Where the symbols take the points:
z866 γ z420
z866 α z693
z866 ω z555
z866 ζ z221
z839 γ z261
z839 α z441
z839 ω z976
z839 ζ z241
z987 γ z792
z987 α z116
z987 ω z885
z987 ζ z150
z837 γ z923
z837 α z570
z837 ω z744
z837 ζ z658
z649 γ z773
z649 α z904
z649 ω z788
z649 ζ z78
z156 γ z658
z156 α z552
z156 ω z779
z156 ζ z160
z99 γ z265
z99 α z866
z99 ω z441
z99 ζ z976
z173 γ z674
z173 α z113
z173 ω z100
z173 ζ z866
z321 γ z783
z321 α z896
z321 ω z904
z321 ζ z788
z122 γ z548
z122 α z669
z122 ω z23
z122 ζ z931
z735 γ z444
z735 α z649
z735 ω z403
z735 ζ z487
z976 γ z839
z976 α z221
z976 ω z32
z976 ζ z783
z492 γ z911
z492 α z545
z492 ω z229
z492 ζ z987
z221 γ z441
z221 α z101
z221 ω z934
z221 ζ z15
z896 γ z15
z896 α z839
z896 ω z900
z896 ζ z395
z741 γ z744
z741 α z184
z741 ω z552
z741 ζ z779
z551 γ z480
z551 α z658
z551 ω z231
z551 ζ z983
z469 γ z885
z469 α z324
z469 ω z706
z469 ζ z608
z507 γ z552
z507 α z837
z507 ω z302
z507 ζ z551
z776 γ z23
z776 α z983
z776 ω z782
z776 ζ z173
z421 γ z545
z421 α z275
z421 ω z617
z421 ζ z330
z604 γ z669
z604 α z231
z604 ω z983
z604 ζ z782
z693 γ z100
z693 α z931
z693 ω z582
z693 ζ z101
z113 γ z782
z113 α z122
z113 ω z272
z113 ζ z693
z556 γ z487
z556 α z509
z556 ω z466
z556 ζ z455
z617 γ z421
z617 α z662
z617 ω z911
z617 ζ z324
z157 γ z489
z157 α z885
z157 ω z150
z157 ζ z184
z15 γ z32
z15 α z261
z15 ω z896
z15 ζ z904
z629 γ z466
z629 α z188
z629 ω z364
z629 ζ z275
z364 γ z629
z364 α z487
z364 ω z211
z364 ζ z662
z904 γ z321
z904 α z900
z904 ω z395
z904 ζ z237
z116 γ z229
z116 α z617
z116 ω z330
z116 ζ z469
z150 γ z157
z150 α z469
z150 ω z857
z150 ζ z923
z582 γ z693
z582 α z674
z582 ω z605
z582 ζ z265
z100 γ z173
z100 α z272
z100 ω z693
z100 ζ z555
z353 γ z570
z353 α z150
z353 ω z184
z353 ζ z552
z923 γ z184
z923 α z608
z923 ω z837
z923 ζ z302
z792 γ z324
z792 α z229
z792 ω z987
z792 ζ z157
z658 γ z302
z658 α z741
z658 ω z156
z658 ζ z944
z555 γ z866
z555 α z582
z555 ω z101
z555 ζ z934
z706 γ z469
z706 α z792
z706 ω z489
z706 ζ z570
z261 γ z934
z261 α z99
z261 ω z839
z261 ζ z900
z487 γ z188
z487 α z78
z487 ω z556
z487 ζ z197
z944 γ z231
z944 α z779
z944 ω z160
z944 ζ z122
z662 γ z275
z662 α z197
z662 ω z377
z662 ζ z492
z900 γ z896
z900 α z976
z900 ω z241
z900 ζ z796
z237 γ z788
z237 α z796
z237 ω z444
z237 ζ z525
z608 γ z857
z608 α z489
z608 ω z570
z608 ζ z744
z674 γ z931
z674 α z782
z674 ω z173
z674 ζ z420
z78 γ z403
z78 α z237
z78 ω z509
z78 ζ z466
z489 γ z706
z489 α z987
z489 ω z157
z489 ζ z353
z857 γ z150
z857 α z706
z857 ω z608
z857 ζ z837
z231 γ z551
z231 α z156
z231 ω z944
z231 ζ z548
z931 γ z272
z931 α z776
z931 ω z674
z931 ζ z605
z32 γ z976
z32 α z934
z32 ω z15
z32 ζ z321
z525 γ z509
z525 α z735
z525 ω z188
z525 ζ z364
z669 γ z160
z669 α z551
z669 ω z604
z669 ζ z776
z188 γ z525
z188 α z403
z188 ω z487
z188 ζ z211
z885 γ z987
z885 α z330
z885 ω z469
z885 ζ z857
z509 γ z78
z509 α z444
z509 ω z525
z509 ζ z629
z779 γ z156
z779 α z507
z779 ω z480
z779 ζ z669
z783 γ z241
z783 α z15
z783 ω z321
z783 ζ z649
z455 γ z197
z455 α z629
z455 ω z304
z455 ζ z421
z911 γ z617
z911 α z377
z911 ω z492
z911 ζ z792
z229 γ z492
z229 α z421
z229 ω z116
z229 ζ z885
z744 γ z837
z744 α z353
z744 ω z741
z744 ζ z156
z983 γ z604
z983 α z944
z983 ω z548
z983 ζ z113
z275 γ z304
z275 α z211
z275 ω z662
z275 ζ z911
z420 γ z605
z420 α z100
z420 ω z866
z420 ζ z441
z545 γ z377
z545 α z304
z545 ω z421
z545 ζ z116
z773 γ z796
z773 α z321
z773 ω z649
z773 ζ z403
z605 γ z582
z605 α z173
z605 ω z420
z605 ζ z99
z395 γ z904
z395 α z241
z395 ω z796
z395 ζ z444
z330 γ z116
z330 α z911
z330 ω z324
z330 ζ z706
z552 γ z741
z552 α z923
z552 ω z507
z552 ζ z480
z782 γ z776
z782 α z548
z782 ω z113
z782 ζ z100
z480 γ z779
z480 α z302
z480 ω z551
z480 ζ z604
z23 γ z122
z23 α z604
z23 ω z776
z23 ζ z674
z272 γ z113
z272 α z23
z272 ω z931
z272 ζ z582
z265 γ z101
z265 α z420
z265 ω z99
z265 ζ z839
z184 γ z353
z184 α z857
z184 ω z923
z184 ζ z507
z548 γ z983
z548 α z160
z548 ω z122
z548 ζ z272
z377 γ z662
z377 α z455
z377 ω z545
z377 ζ z229
z934 γ z221
z934 α z265
z934 ω z261
z934 ζ z896
z160 γ z944
z160 α z480
z160 ω z669
z160 ζ z23
z241 γ z900
z241 α z32
z241 ω z783
z241 ζ z773
z466 γ z556
z466 α z525
z466 ω z629
z466 ζ z304
z197 γ z211
z197 α z466
z197 ω z455
z197 ζ z545
z324 γ z330
z324 α z492
z324 ω z792
z324 ζ z489
z304 γ z455
z304 α z364
z304 ω z275
z304 ζ z617
z444 γ z237
z444 α z773
z444 ω z735
z444 ζ z188
z403 γ z735
z403 α z788
z403 ω z78
z403 ζ z556
z788 γ z649
z788 α z395
z788 ω z237
z788 ζ z509
z796 γ z395
z796 α z783
z796 ω z773
z796 ζ z735
z570 γ z608
z570 α z157
z570 ω z353
z570 ζ z741
z101 γ z555
z101 α z605
z101 ω z265
z101 ζ z261
z302 γ z507
z302 α z744
z302 ω z658
z302 ζ z231
z441 γ z99
z441 α z555
z441 ω z221
z441 ζ z32
z211 γ z364
z211 α z556
z211 ω z197
z211 ζ z377

The rows follow the links: the fewer symbols apart two points are, the more alike their rows tend to be.

Each row is also shifted at random along 5 hidden directions that mean nothing.

Rows with their points:
-125   -12   -62    54    55   -44    69    36  -109   110   -12    39    77    60     8    68   -10   -26   114   -18    54  -182    -7  -106    83   -82     0    47    67   -69   -10    86    -2    26    33   -28    34   -46    99   -62    22; point z885
  83   -50   -29   -24   -85    76    11    -9   129   -33   -65    47    70   -39    61    28    -6     0    58   -61  -106   106   -22   -44    56   -50   -60   -23     8   -37   -43    12    21    28    -5     0    45  -109     9   -27    66; point z837
  92   -77   -32     3    79    40   -49    24   132    13   -88    23    24    37    83   120   -13    27   -81   -79    -1  -140   -18     6   -28   -18   -66   -43     7    -8   -59    -3    49   -94     0   -47    34   -81    86    17    -3; point z779
 153    73    11    -1   -77   -78    26    67    47    47    82   -31   -37    12   -69    30    10    -1     5    66    85  -147    25    19    54    34    59     2     6    21    47   -47   -39   -39    -1    14   -42   100   -10     5   -26; point z649
-109   -38   -37    23    -7    38    35   -21   -24    10   -48    55    81    -5    34     6     7   -27   150   -46   -90   104   -12   -82    82   -69   -34    39    60   -50   -27    88     1    81    16    -4    44   -86    52   -49    66; point z608
 171   -63    -2   -35  -116    87   -36   -39   -13    -7   -85    25    24   -61    76   -28     0    -9    73   -71   -86   103   -44    -8    55   -10   -74   -28   -33   -26   -54     8    45    94    -2     3    34  -104   -74   -13    40; point z156
   0    69    12    15   -28   -66    35    31    38    39    79    -6   -17     0   -80    34    40    -9    96    63   -12   -31    34    18    71    24    63    28    51    27    47    28   -65    28    11    28   -34   102    21    11     6; point z237
-154   -94   -28    41   206    37   -65   -24    66    53   -96    63    34    33    80   171    55     5   110  -103  -142   -50    -8    19    29    -6   -60    13   108    23   -61   154    14    35    25   -35    35   -68   167    47    43; point z480
  45    64   -44   -38    -6   -56   106    33   160     7    71    23    52    -4   -62    90   -35    32  -102    58    13  -132    31   -38   -26   -64    49   -63   -31   -46    37   -38   -32   -76    -8    24     2    26    19   -19    10; point z275
 183    53   -22   -12    34   -36   100   -61    26   -28    67    57    54    -7   -75    45    22   -17    98    53  -162   157    38   -12    42   -53    54     0    39   -16    49    88   -76    57    11    61     6    35    74     4    63; point z455
-119    79   -19   -57  -105   -33    98    28   257    -3    85    33    44   -70   -80    85     6    31    27    64   -94    -4    34    -7    52   -29    53   -58     4   -11    48   -17   -61    16   -11    59    -8    51   -27    -3    54; point z629
-239   -76   -20    19    67    42   -25   -57  -207    26   -84    23    28    33    76   -16    -9   -28    45   -72   -23    11   -33   -31     5   -37   -55    12    -7   -38   -49    69    44    54    19   -22    39   -96    34   -12    10; point z507
  81   -33    41    21   149    37  -108   -32   114  -102   -25   -13   -62    43    21    31    40    10   -76   -27   -77   151    17   107   -83    79   -19     7    43    95   -15     5     0  -104   -18   -17   -16    38   107    88   -19; point z866
 312    52   -40   -28   -41   -42   110    -9    32    17    61    45    61    -2   -57    49   -15    -6    33    49   -50   -15    24   -48    54   -71    44   -28    -6   -46    34    20   -45    13     7    39     5     9    28   -26    38; point z377
-114   -65    17   -21   -20   106   -72    -8   150   -38   -81     1     2  -110    73   -29     9    44     5   -70   -79   120   -32    16   -52    20   -71   -15    -3    18   -52     0    42    77   -17   -17    22   -82  -104     5    30; point z669
 413   -73   -20   -10   -45    58   -69    49   296    47   -90    47    26   -24    80   195    52    22   101   -97  -118  -106   -17    26   115    18   -75   -41    70    24   -65    39    23     0     6   -23    26   -71    80    36    51; point z944
  35   -58    10    19   -49    28   -98    86   136    75   -77   -24   -36    10    77    98    28    13    30   -74    60  -201   -29    28    66    57   -61    -6    34    34   -56   -30    48   -38     2   -50     2   -31    18    20   -19; point z782
  52    11   -40     7   -50     6    91    -5    47    42    10    68   101   -66   -17    29    22    -9   224    -6  -130    92     6   -94   113   -76     5    36    80   -51     7   115   -41   160    22    29    36   -45     2   -56    94; point z324
-196   -53    49    37    34    39  -113   -29  -147    -6   -57   -31   -65    21    50   -67    40   -27    60   -46    -2    91   -24    59     8    76   -37    52    22    56   -31    29    28    40     6   -26   -16    -2     1    38   -25; point z100
  21    53    49    21    32   -47    -5   -44  -237     7    64   -38   -63     1   -66  -114    27   -29    62    64    17   101    20    39   -14    52    59    56     3    39    49    35   -38    91     9    30   -42   100   -54    20   -28; point z904
  20    91    13   -43  -176   -47    72    28    -1   -25    94   -36   -13   -32   -78   -91   -32    -3   -52    94    80    15    14   -20    13    -8    62   -19   -69   -23    60  -109   -25   -15   -18    40   -31    67  -119   -35   -17; point z509
 -28    43    57    -7   119    10   -23   -55    34  -112    63   -29   -58   -61   -60  -107    12    32   -85    59   -60   249    26    79  -160    57    46    20    -4    70    45    -5   -39    19   -21    30   -37    86   -69    47   -19; point z241
 246   -55    14   -42   -81   104   -64    16   197   -79   -76   -18     0   -80    78   -51   -34    48  -131   -57     8    76   -40     7   -87    10   -70   -50   -62     0   -50  -102    64   -40   -33   -28    17   -92  -117   -10     0; point z160
  80    48    37   -65   -97    -3   -31    56   293   -24    49   -39   -66   -85   -39    49    10    64  -123    43     9   -78    17    93   -47    75    24   -83   -56    57    24  -116    -8   -52   -34    22   -43    78  -117    55   -21; point z15
  20    48   -54   -25    -4   -48   108    36   224    63    55    62    83   -37   -56   166     5    28    63    33   -80  -136    34   -44    65   -70    39   -47    40   -39    25    48   -53    15     8    33    15     9    53   -14    62; point z545
 199   -45   -48    13    73    46    29     8   158   -92   -44    33    77    50    42    25   -47    11  -118   -38    -2    69    -1   -78   -70   -76   -38    -3    19   -43   -25   -25    25  -147   -13   -35    46   -88   111   -38    19; point z570
-225    62    -8    20   115   -67    69   -26   -45   -36    87    11     9    41   -81   -12    -3    -5   -29    74    -9    64    44    -8   -52   -21    70    28    27     9    57    34   -56   -37     3    24   -18    78    71     3    -4; point z188
-158   -38   -54    58   130    -7    41    -5  -106    25   -33    43    77    78    30    25   -17   -25    55   -41    14   -24    -3   -97    12   -76   -19    57    71   -53   -25    91     7   -19    24   -37    43   -66   137   -51    20; point z150
 238    60    46   -36   -41    -4    -9    17   187   -78    70   -39   -56   -69   -60   -48     0    43  -114    64    -1    91    26    65   -92    56    42   -29   -39    54    46   -91   -25   -43   -34    28   -41    86  -101    32   -24; point z783
 237   -44   -36   -43  -252    23     4    51   -66    79   -75    -6    24    26    80    24   -47   -26   -17   -58   117  -236   -53   -53   131   -39   -65   -69   -94   -82   -55  -102    78   -36     8   -20    27  -110   -55   -50   -11; point z741
  64   -69    12     9   -56    57   -87    12   -49    59   -87   -10   -18   -29    81    -3    28    -7    92   -76     4   -41   -40    13    61    34   -67    12     9     9   -58    19    50    80     9   -29    11   -65   -45     3     2; point z983
-158    22    49     4    66   -25   -51   -58  -170    27    30   -20   -76   -13   -36   -25    53   -16    84    24   -58    58    10    97     1    75    33    22    11    65    24    66   -30   104    10    29   -40    87   -26    68   -18; point z32

Complete each set of four: the symbols that take the first to the second take the third to the fourth, perhaps in another order.
Answer with the point's name.
 -78   -46    48    10   -59    55  -108     4  -110   -26   -57   -60   -68    -3    59  -120    -4   -10   -43   -37    93    47   -35    37   -33    69   -50    25   -41    31   -33   -65    58    -6   -10   -33   -12   -25   -86     4   -50
:   30    -4    39   -32   -52    11   -86    19   156   -13    -9   -26   -69   -14    12    68    34    17   -40   -11   -28   -41    -1   112    15    91   -16   -50   -18    72   -11   -54     6   -49   -13     5   -30    47    -8    78   -19
::    0   -59     3   -41  -119    72   -48     6     7    10   -82   -13     2   -67    83   -45   -31    20   -43   -65    31   -34   -46    -5   -11     1   -70   -48   -77   -28   -52   -65    71    33   -12   -21    24   -98  -131   -19    -3
: z776

 114   -10   -38     3  -204    -4    61    34  -170    82   -29     5    59    10    29   -48   -35   -44   108   -18    96  -107   -32  -114   147   -70   -24    15   -29   -97   -19   -21    34    60    23    -6    31   -86   -51   -93    21
:  255    22   -66   -10   -38   -28    99    84   208    31    18    31    86     1   -17    96   -42    32   -46    13    57  -174    11   -96    18   -83    10   -32    11   -65     6   -34    -5   -82    -6   -10    25   -38    40   -61    23
::   96   -20   -63    42   127    -4    66    26   102   -21   -10    40    90    49     9    58   -32     8   -28   -17    10   -20    17  -101   -40   -86    -5    33    68   -46    -9    41    -3   -86     3   -33    40   -56   134   -51    27
: z492

  44   -76    28    64   150    34  -110   -27  -234   -34   -76   -47   -57    87    73  -103   -10   -26   -80   -56   111    34   -28    18   -98    43   -49    67     5    32   -41    -1    60   -61     4   -67     0   -30    51     8   -71
:  -96   -70     4    -3    44    74   -67   -12    23   -21   -86    -7    -1   -40    81   -26   -11    26   -52   -69    -7    25   -33     4   -74     6   -67   -10   -21     2   -52    -1    57    13   -10   -34    21   -84   -48     0    -3
:: -197     2   -51    21    71     2    86    11    55     6     3    38    89   -29   -12     2   -30    22    21     4   -12    15    10  -103   -37   -87     7    28    42   -59     3    53   -17    25     4    -6    35   -50    13   -66    40
: z545

   5     5    61   -45   -66    59   -81   -42   213   -68    -3     7   -54  -105    -4    23    76    22    87    -9  -207   238     3   123    26    91   -16   -27    18    94    -1    18   -30    90   -21    47   -26    46   -58    87    44
: -188    34    53   -58   -52    30   -51    -4   239   -39    27   -13   -58  -124   -29    24    44    51    -7    21  -123    94    14   113   -33    86    10   -53   -19    76    15   -28   -28    67   -29    43   -32    62  -119    71    16
:: -120   -17    52   -18     3    39   -97   -17    88   -63   -17   -27   -76   -23    18   -13    29    12   -54   -11   -44    97    -2   102   -42    84   -21   -23   -18    75   -10   -39    12   -25   -24     1   -26    30   -27    68   -21
: z221

-186    14    56     3    54   -26   -62   -60  -260    23    20   -40   -92    14   -20   -73    24   -18    -1    25    23    10     0    96   -33    76    26     9   -38    53    19    14    -4    61     6    15   -39    78   -53    59   -54
:  144    -2    49   -29   -60    16   -84   -25    47   -15    -3   -20   -69   -15     6    28    52    -9    35    -7   -77    59    -2   114    49    88    -8   -28    -8    75    -7   -11    -7    19    -4    19   -30    53   -11    81    -8
::  120   -55   -36     9     6    53    10   -25    60   -29   -64    52    72    16    55    44     0   -18    63   -66   -98    99   -12   -49    51   -57   -53     1    41   -34   -41    54    15    -3     7   -13    47   -95    90   -22    54
: z857

 -22   -13   -35   -10  -202    10    57    35  -146    65   -32     2    54    -8    36   -65   -47   -36    66   -17   104   -91   -36  -115   109   -73   -30     3   -47   -98   -19   -42    43    51    12   -12    32   -96   -83   -96    14
:  173   -75   -10     7   -34    34   -67    16   -77    68   -92    -9   -10    23    85    36    -1    -9    20   -79    54  -152   -39     3    52     7   -65   -16   -19   -17   -57    -3    61     8    11   -40    18   -75    -1     2   -15
::  -51    56    25    12    59   -44    11     9    67    -3    74   -14   -35   -19   -74     8    37    16    34    61   -26    31    37    44   -20    45    57    28    46    52    47    27   -54    19    -5    24   -37   105    -1    32    -3
: z455

 -46   -53   -36    -1    10    49    13    -4    38   -35   -58    27    62    20    57     5   -37     0   -56   -50    -2    26   -22   -60   -25   -63   -48   -12   -12   -47   -34   -10    40   -55    -3   -27    44   -99    45   -37    19
:  137   -67    -5   -24   -40    70   -42   -20   -35   -28   -82    -5     6   -15    80   -44   -39     8   -89   -64    25    14   -40   -10   -44   -16   -63   -34   -68   -31   -46   -51    68   -20   -10   -23    29   -96   -55   -15   -12
::   11   -62   -15   -16   -42    43   -23   -15  -216   -16   -75   -34    -2    44    83  -108   -85    -7  -187   -46   165   -90   -48   -42   -85   -37   -58   -35  -130   -71   -45  -103    95   -79    -9   -43    29  -108   -70   -42   -58
: z669

-132   -68    14   -12     2    84   -57   -60  -190   -45   -79   -23    -8   -43    79  -158   -43     1   -78   -51    34   122   -47   -11  -101    -8   -63     0   -83   -26   -44   -29    72    60   -12   -20    22  -101  -131   -26   -22
: -115   -76   -32    -4    95    45   -44    31   179    23   -81    23    26    13    79   140   -13    42   -92   -84     3  -171   -20     4   -47   -15   -64   -51     8    -5   -59    -1    49   -88    -3   -46    33   -82    69    18    -4
::  150   -73    -8     4   -33    52   -35   -61  -203    36   -87    30    23    15    80   -15    17   -50   131   -80   -80    61   -37   -13    94   -19   -66     9     1   -29   -50    71    36   105    22    -7    34   -94    19    -4    32
: z507

  14   -22   -49     7   -64     9    53    44    23    30   -32    20    70    23    33    23   -37   -10    14   -28    59   -93   -16  -101    55   -74   -24     3     5   -69   -22   -15    26   -31     6   -22    36   -82    29   -68    18
: -152   -65   -14     3    53    64    -9   -60  -163   -60   -72     6    34    20    68  -102   -53   -16   -92   -51    23   114   -33   -49   -88   -52   -52     3   -51   -44   -36    -8    58   -16    -5   -26    40  -107   -15   -36    -9
:: -110    67     4   -28   -24   -30    99   -82  -188   -55    81    11    23   -27   -77  -129   -29   -25     6    84   -44   196    19   -30   -30   -47    64     7   -53   -37    59    12   -47    80    -1    59    -5    35   -72   -29    13
: z617

 -35    74   -18   -26   -52   -68    92    16   -22     0    86   -10     8    29   -72    -6   -46    -2  -108    80    84   -93    25   -24   -17   -41    63   -42   -63   -39    53   -70   -25   -75    -6    28   -17    50   -12   -22   -22
: -246    54   -40    -4    93   -73    97    -5    19    39    71    39    46    25   -70   102    -4    13    -2    51   -32  -106    39   -24    -1   -57    61   -21    20   -26    41    53   -54   -15    11    29     2    46    77     2    20
:: -116   -13   -49    25   -26    -3    68    27   -21    51   -21    35    82    -3    14    14   -16   -10   101   -20    12   -47    -6  -107    69   -78   -12    32    40   -67   -13    47    -1    48    20   -12    39   -68    25   -70    42
: z857

  10    62    21    12    60   -37    24    11   145   -41    83    -2   -17   -27   -81     9    33    19    23    65   -55   106    40    31   -33    29    62    31    58    49    52    24   -65     0    -6    27   -32    98    15    28    13
:  -80    76    24    -4   -22   -38    47     9    50   -50    90   -21   -18   -38   -81   -70    -2    11   -20    82     8   107    31     6   -39    17    67    22    -1    19    58   -30   -47     6   -17    34   -30    85   -57    -8    -6
::  -41    64   -18   -52    23    10   106   -40   224  -114    79    41    65   -89   -74   -15   -29    45   -78    69  -134   215    40   -26  -101   -62    51   -41   -18   -17    52    -8   -59     4   -27    59     8    16   -46   -13    57
: z377

-206   -38   -31    25    16    39    39   -31   -87   -22   -42    33    68    -5    38   -63   -22   -20    60   -37   -34   127   -18   -90     7   -72   -29    38    19   -54   -22    52    16    52     7   -11    43   -90    15   -61    40
: -138   -24   -40    10    -9    32    52     9    39   -19   -27    28    78   -12    28   -27   -37     3    10   -25     0    58    -9  -101    -9   -76   -26    19    12   -59   -16    11    17     1     2   -17    41   -86     5   -69    35
:: -137    34   -44   -11   102    -7   106   -22   227   -17    46    79   100   -83   -55    87    17    43    86    25  -187   118    38   -52   -22   -80    35    -5    75   -21    24   113   -69    81     0    41    26    -8    40   -18    93
: z545

  52    -9   -40    -6  -215     3    64    42   -74    86   -27    22    69   -18    28   -13   -22   -38   147   -25    43   -85   -31  -111   163   -67   -30     8    -9   -88   -20    -3    22    87    18    -1    35   -84   -57   -88    45
:  -75   -10   -46    14   -15    10    67    29    21    10   -15    30    82    -3    15    -8   -35     1    28   -13    25   -12    -7  -110    14   -81   -11    23    25   -69    -9    16    11     8     5   -14    36   -73    13   -74    31
::   38    53    -6    60   138  -116    41    11  -199    38    80   -24   -31   145   -71    13    -3   -42   -36    71   128  -137    38    -2    -9     2    76    53    32     7    51    16   -38  -106    19   -10   -32   109   143     8   -60
: z237

